Here is a tiny trained network, its code and every weight. The questions are about switching its units off for an input and a class, where a switched-off unit gives its printed mean instead of its output.

import numpy as np


def w(rows, s, z=0):
    codes = np.array(rows[::2]) - 128.0
    scale = np.full(codes.shape[1], s)
    scale[-1] = z or s
    return codes * scale


def norm(h):
    return h / np.sqrt((h * h).mean(-1, keepdims=True) + 1e-5)


def f(y):
    return np.maximum(y, 0)


def log_softmax(a):
    a = a - a.max(-1, keepdims=True)
    return a - np.log(np.exp(a).sum(-1, keepdims=True))


def net(x, mask):
    res = np.array(x, float).reshape(1, 4) / 4 @ E
    u = 0
    for l in range(4):
        y = f(norm(res) @ A[l][:, :-1].T + A[l][:, -1])
        res = res + np.where(mask[u : u + 6], y, B[l][:, -1]) @ B[l][:, :-1]
        u += 6
    return log_softmax(norm(res)[-1] @ U[:, :-1].T + U[:, -1])


A, B = {}, {}
E = w([
[159,45,178,114],'x0',
[7,136,209,175],'x1',
[45,61,119,6],'x2',
[167,57,50,163],'x3',
],0.011)
A[0] = w([
[125,23,5,96,201],'0.n0',
[133,93,129,71,64],'0.n1',
[158,191,20,157,155],'0.n2',
[57,128,132,92,65],'0.n3',
[82,142,126,195,180],'0.n4',
[125,123,151,25,3],'0.n5',
],0.023,0.0058)
B[0] = w([
[231,66,153,187,250],'0.n0',
[152,137,130,87,161],'0.n1',
[131,171,2,129,212],'0.n2',
[90,170,174,83,172],'0.n3',
[68,123,153,170,185],'0.n4',
[78,92,167,69,170],'0.n5',
],0.028,0.017)
A[1] = w([
[189,160,131,121,39],'1.n0',
[233,91,93,81,3],'1.n1',
[191,89,156,5,72],'1.n2',
[207,187,186,190,98],'1.n3',
[96,10,140,56,105],'1.n4',
[254,140,108,134,73],'1.n5',
],0.027,0.0025)
B[1] = w([
[135,87,97,103,164],'1.n0',
[40,26,90,36,234],'1.n1',
[197,233,55,13,207],'1.n2',
[121,83,191,227,192],'1.n3',
[193,241,216,158,197],'1.n4',
[125,3,114,86,249],'1.n5',
],0.028,0.017)
A[2] = w([
[198,125,201,168,110],'2.n0',
[1,57,222,118,131],'2.n1',
[131,164,90,181,2],'2.n2',
[137,120,64,254,129],'2.n3',
[191,78,83,123,43],'2.n4',
[153,130,90,196,108],'2.n5',
],0.019,0.0039)
B[2] = w([
[132,177,72,218,168],'2.n0',
[41,251,169,163,246],'2.n1',
[191,145,108,105,149],'2.n2',
[228,33,171,126,209],'2.n3',
[50,101,181,88,211],'2.n4',
[172,91,129,132,161],'2.n5',
],0.022,0.011)
A[3] = w([
[110,125,3,122,119],'3.n0',
[189,205,145,181,207],'3.n1',
[163,176,35,137,159],'3.n2',
[176,18,186,122,166],'3.n3',
[133,114,134,130,4],'3.n4',
[125,120,144,126,21],'3.n5',
],0.028,0.0038)
B[3] = w([
[109,79,242,137,189],'3.n0',
[117,116,17,140,201],'3.n1',
[231,148,154,152,166],'3.n2',
[88,128,2,96,255],'3.n3',
[122,128,122,117,131],'3.n4',
[138,135,129,133,129],'3.n5',
],0.038,0.019)
U = w([
[6,232,154,130,116],'0',
[86,150,178,125,2],'1',
[224,117,149,181,95],'2',
[137,53,42,101,201],'3',
[173,221,118,39,149],'4',
[64,155,88,227,140],'5',
[155,79,174,120,41],'6',
],0.021,0.011)

Each question gives the input, the list of numbers given to net, and the class t.
The units are the neurons (one row each of A and B). Each row of codes is followed by its name. A weight is (code - 128) times the scale printed after its matrix; where a second scale follows, it is the last column's (A, B and U).
mask holds one flag per neuron, layer by layer. A switched-off neuron (its flag False) gives its mean, the last column of its row in B, instead of its output. The means were averaged over made-up inputs and are rounded, as every weight is.
A unit's drop is (log p(t) with every unit on - log p(t) with that unit switched off) / (log p(t) with every unit on - log p(t) with every unit switched off).
The circuit of an input: a set's keep is (log p(t) with only the set's units on - log p(t) with every unit switched off) / (log p(t) with every unit on - log p(t) with every unit switched off). Starting from the 12 units with the biggest drops (on a tie, the unit counted first), units are removed one at a time, each time the one whose removal leaves the highest keep (on an exact tie, the one counted first), for as long as the keep stays at least 0.8.
circuit, biggest first: the units of the circuit, biggest drop first
most important unit: the unit with the biggest drop
k most important neurons: the k neurons with the biggest drops, biggest first
top k neurons in layer l: the k neurons of layer l with the biggest drops, biggest first
input [-4,8,6,4], class 5: circuit, biggest first => [1.n1 1.n5]
input [1,-4,-1,-5], class 4: top 3 neurons in layer 0 => [0.n0 0.n5 0.n4]
input [-8,2,0,3], class 2: most important unit => 0.n2
input [-6,8,-4,3], class 5: circuit, biggest first => [1.n2 1.n1 0.n0]
input [-3,-3,-2,-8], class 6: 3 most important neurons => [1.n3 3.n0 0.n0]
input [-1,8,-8,-3], class 5: 2 most important neurons => [1.n1 0.n5]
input [-2,2,-1,0], class 5: circuit, biggest first => [0.n4 1.n1 1.n5]
input [-6,-8,-8,-7], class 6: circuit, biggest first => [0.n0 3.n0 3.n3]
input [-6,-5,0,-4], class 6: circuit, biggest first => [3.n0 0.n2 3.n3]
input [7,-8,4,-6], class 4: 3 most important neurons => [0.n5 1.n2 1.n4]
input [6,5,-7,-1], class 5: 2 most important neurons => [0.n2 1.n1]
input [-7,8,7,3], class 0: 2 most important neurons => [0.n3 0.n0]
input [-8,5,-3,2], class 2: top 2 neurons in layer 0 => [0.n2 0.n0]
input [-5,1,2,0], class 0: top 3 neurons in layer 2 => [2.n3 2.n0 2.n5]
input [0,8,5,5], class 5: 2 most important neurons => [1.n1 3.n1]
input [-5,1,-8,7], class 2: 2 most important neurons => [0.n0 0.n2]
input [-1,-7,-7,-6], class 6: 3 most important neurons => [3.n0 0.n0 0.n2]
input [-6,0,3,-8], class 4: top 2 neurons in layer 2 => [2.n1 2.n4]
input [4,-2,-1,-2], class 4: 2 most important neurons => [0.n0 0.n2]
input [8,2,-3,-6], class 5: most important neuron => [0.n2]
input [-5,-2,-1,-1], class 2: 3 most important neurons => [0.n0 0.n2 3.n2]
input [-1,7,-5,3], class 5: top neuron in layer 0 => [0.n5]
input [0,5,-5,-1], class 5: top 2 neurons in layer 0 => [0.n5 0.n2]
input [4,6,-5,-3], class 5: top 3 neurons in layer 0 => [0.n5 0.n2 0.n3]
input [-7,-2,-1,-7], class 2: 2 most important neurons => [0.n0 1.n3]
input [8,8,-5,-4], class 5: top 2 neurons in layer 0 => [0.n5 0.n3]
input [6,1,6,0], class 4: top neuron in layer 0 => [0.n5]
